Below are the code and all the weights of a small trained network. Each question names an input and a class and asks about switching units off, where a switched-off unit gives its printed mean instead of its output.

import numpy as np


def w(rows, s, z=0):
    codes = np.array(rows[::2]) - 128.0
    scale = np.full(codes.shape[1], s)
    scale[-1] = z or s
    return codes * scale


def f(y):
    return y / 2 * (1 + np.tanh(0.7978845608 * (y + 0.044715 * y**3)))


def log_softmax(a):
    a = a - a.max(-1, keepdims=True)
    return a - np.log(np.exp(a).sum(-1, keepdims=True))


def net(x, mask):
    res = np.array(x, float).reshape(1, 3) / 4 @ E
    y = f(res @ A[0][:, :-1].T + A[0][:, -1])
    res = res + np.where(mask, y, B[0][:, -1]) @ B[0][:, :-1]
    return log_softmax(res[-1] @ U[:, :-1].T + U[:, -1])


A, B = {}, {}
E = w([
[216,229,137,27],'x0',
[207,56,25,187],'x1',
[136,2,125,12],'x2',
],0.0082)
A[0] = w([
[159,141,26,229,194],'neuron 1',
[172,119,161,87,127],'neuron 2',
[71,48,75,182,175],'neuron 3',
[117,139,174,34,210],'neuron 4',
[130,127,50,189,173],'neuron 5',
[212,94,43,217,175],'neuron 6',
[118,104,113,102,166],'neuron 7',
[212,86,57,94,207],'neuron 8',
[100,137,214,114,174],'neuron 9',
[209,94,83,83,213],'neuron 10',
[132,152,128,174,133],'neuron 11',
[179,122,48,218,179],'neuron 12',
[117,165,201,178,153],'neuron 13',
[16,181,162,166,254],'neuron 14',
[179,139,169,77,146],'neuron 15',
[84,169,102,163,147],'neuron 16',
[43,159,195,55,191],'neuron 17',
[178,218,113,90,197],'neuron 18',
[35,60,144,90,161],'neuron 19',
[25,113,74,190,176],'neuron 20',
[138,157,74,199,172],'neuron 21',
[188,107,129,70,184],'neuron 22',
[107,114,10,167,172],'neuron 23',
[181,97,74,107,172],'neuron 24',
],0.013,0.007)
B[0] = w([
[196,94,108,140,234],'neuron 1',
[102,148,115,98,170],'neuron 2',
[102,92,121,170,227],'neuron 3',
[69,191,158,86,244],'neuron 4',
[180,80,89,128,195],'neuron 5',
[163,97,93,109,242],'neuron 6',
[79,127,115,111,160],'neuron 7',
[85,95,67,62,232],'neuron 8',
[156,216,204,154,199],'neuron 9',
[76,132,88,28,227],'neuron 10',
[175,118,123,157,158],'neuron 11',
[181,83,96,124,223],'neuron 12',
[159,152,166,161,189],'neuron 13',
[165,150,182,245,250],'neuron 14',
[98,145,131,118,196],'neuron 15',
[164,110,156,158,170],'neuron 16',
[142,209,216,120,250],'neuron 17',
[145,162,124,99,244],'neuron 18',
[84,121,152,141,212],'neuron 19',
[117,84,129,198,211],'neuron 20',
[214,113,98,158,195],'neuron 21',
[76,146,112,34,208],'neuron 22',
[165,54,50,120,202],'neuron 23',
[98,86,72,48,193],'neuron 24',
],0.012)
U = w([
[31,74,61,216,116],'0',
[116,17,41,60,28],'1',
[3,165,122,1,254],'2',
[113,254,234,169,118],'3',
[208,108,116,195,196],'4',
[26,71,198,220,120],'5',
],0.0089,0.0029)

Each question gives the input, the list of numbers given to net, and the class t.
The units are the neurons (one row each of A and B). Each row of codes is followed by its name. A weight is (code - 128) times the scale printed after its matrix; where a second scale follows, it is the last column's (A, B and U).
mask holds one flag per neuron, in row order. A switched-off neuron (its flag False) gives its mean, the last column of its row in B, instead of its output. The means were averaged over made-up inputs and are rounded, as every weight is.
A unit's drop is (log p(t) with every unit on - log p(t) with that unit switched off) / (log p(t) with every unit on - log p(t) with every unit switched off).
The circuit of an input: a set's keep is (log p(t) with only the set's units on - log p(t) with every unit switched off) / (log p(t) with every unit on - log p(t) with every unit switched off). Starting from the 12 units with the biggest drops (on a tie, the unit counted first), units are removed one at a time, each time the one whose removal leaves the highest keep (on an exact tie, the one counted first), for as long as the keep stays at least 0.8.
circuit, biggest first: the units of the circuit, biggest drop first
top k neurons: the k neurons with the biggest drops, biggest first
drop of u: that unit's drop, to one decimal
input [-8,-6,6], class 5: circuit, biggest first => (neuron 19)
input [-6,-1,-1], class 5: circuit, biggest first => (neuron 20; neuron 8)
input [-7,1,1], class 0: circuit, biggest first => (neuron 3; neuron 20)
input [-7,-3,-3], class 5: top 2 neurons => (neuron 20; neuron 6)
input [3,-5,4], class 3: top 4 neurons => (neuron 17; neuron 8; neuron 9; neuron 24)
input [-2,-2,4], class 2: top 2 neurons => (neuron 14; neuron 13)
input [2,-7,6], class 3: top 2 neurons => (neuron 17; neuron 9)
input [8,5,-8], class 1: top 3 neurons => (neuron 14; neuron 17; neuron 9)
input [-2,-3,-7], class 4: top 2 neurons => (neuron 4; neuron 21)
input [4,2,4], class 2: drop of neuron 7 => 0.0
input [-1,2,6], class 2: drop of neuron 1 => 0.1
input [-8,2,0], class 4: drop of neuron 10 => 0.6
input [5,5,3], class 2: top 2 neurons => (neuron 10; neuron 22)
input [2,8,-8], class 1: circuit, biggest first => (neuron 14)
